[17 -21 -89 -14 43 51 15 -49 18 15]
[9 -24 -71 -13 34 40 14 -29 21 8]
[-15 -29 -97 -28 20 -7 46 -53 27 7]
->
[-15 9 17]
[-29 -24 -21]
[-97 -71 -89]
[-28 -13 -14]
[20 34 43]
[-7 40 51]
[46 14 15]
[-53 -29 -49]
[27 21 18]
[7 8 15]

[44 23 47 28 -48 14 -37]
[-26 13 -16 -19 23 -34 -37]
[-27 4 -33 -4 24 -9 -5]
[-24 10 -19 -23 36 -19 1]
[75 47 92 23 -62 10 -54]
[5 -26 -7 9 -14 27 41]
[6 -26 0 0 -11 22 43]
[89 43 102 38 -85 23 -58]
[-20 -6 -28 1 17 -6 6]
->
[-20 89 6 5 75 -24 -27 -26 44]
[-6 43 -26 -26 47 10 4 13 23]
[-28 102 0 -7 92 -19 -33 -16 47]
[1 38 0 9 23 -23 -4 -19 28]
[17 -85 -11 -14 -62 36 24 23 -48]
[-6 23 22 27 10 -19 -9 -34 14]
[6 -58 43 41 -54 1 -5 -37 -37]

[33 -28]
[-35 -81]
[15 -53]
[51 83]
[86 82]
[-59 -92]
[-60 -22]
[-21 95]
[100 -63]
->
[100 -21 -60 -59 86 51 15 -35 33]
[-63 95 -22 -92 82 83 -53 -81 -28]

[-7 -58 9 31 46 -75 86 -18 81]
[40 -4 -16 33 26 -32 8 -48 -35]
->
[40 -7]
[-4 -58]
[-16 9]
[33 31]
[26 46]
[-32 -75]
[8 86]
[-48 -18]
[-35 81]

[99 -41 -32 91]
[14 -17 32 13]
[75 -33 -41 73]
[-25 19 8 -28]
[-22 -3 29 -16]
[-56 19 52 -54]
[78 -23 -54 70]
[-88 32 30 -78]
[10 10 -44 6]
[-87 42 -14 -76]
[-28 17 -8 -26]
[9 -2 -28 12]
->
[9 -28 -87 10 -88 78 -56 -22 -25 75 14 99]
[-2 17 42 10 32 -23 19 -3 19 -33 -17 -41]
[-28 -8 -14 -44 30 -54 52 29 8 -41 32 -32]
[12 -26 -76 6 -78 70 -54 -16 -28 73 13 91]

[-59 12 -30 3 68 -43 -24 -40 8 46]
[-29 9 -45 -1 61 -49 6 -7 -3 56]
[11 8 44 38 17 105 -15 26 37 7]
[33 -19 -33 -22 85 85 23 1 54 78]
[-4 -7 31 34 -62 -14 22 -11 -44 -8]
[15 54 -11 -80 -18 -14 67 68 -41 6]
[43 -38 3 -31 82 95 3 5 77 35]
[-38 11 -35 26 74 -30 -7 -33 -11 61]
->
[-38 43 15 -4 33 11 -29 -59]
[11 -38 54 -7 -19 8 9 12]
[-35 3 -11 31 -33 44 -45 -30]
[26 -31 -80 34 -22 38 -1 3]
[74 82 -18 -62 85 17 61 68]
[-30 95 -14 -14 85 105 -49 -43]
[-7 3 67 22 23 -15 6 -24]
[-33 5 68 -11 1 26 -7 -40]
[-11 77 -41 -44 54 37 -3 8]
[61 35 6 -8 78 7 56 46]

[-28 -32 59]
[20 17 -1]
[-58 -69 29]
[33 31 12]
[16 21 -20]
[84 88 -25]
[-46 -56 61]
[18 17 -61]
[-20 -20 23]
[-4 -8 -54]
[-6 -1 -10]
->
[-6 -4 -20 18 -46 84 16 33 -58 20 -28]
[-1 -8 -20 17 -56 88 21 31 -69 17 -32]
[-10 -54 23 -61 61 -25 -20 12 29 -1 59]
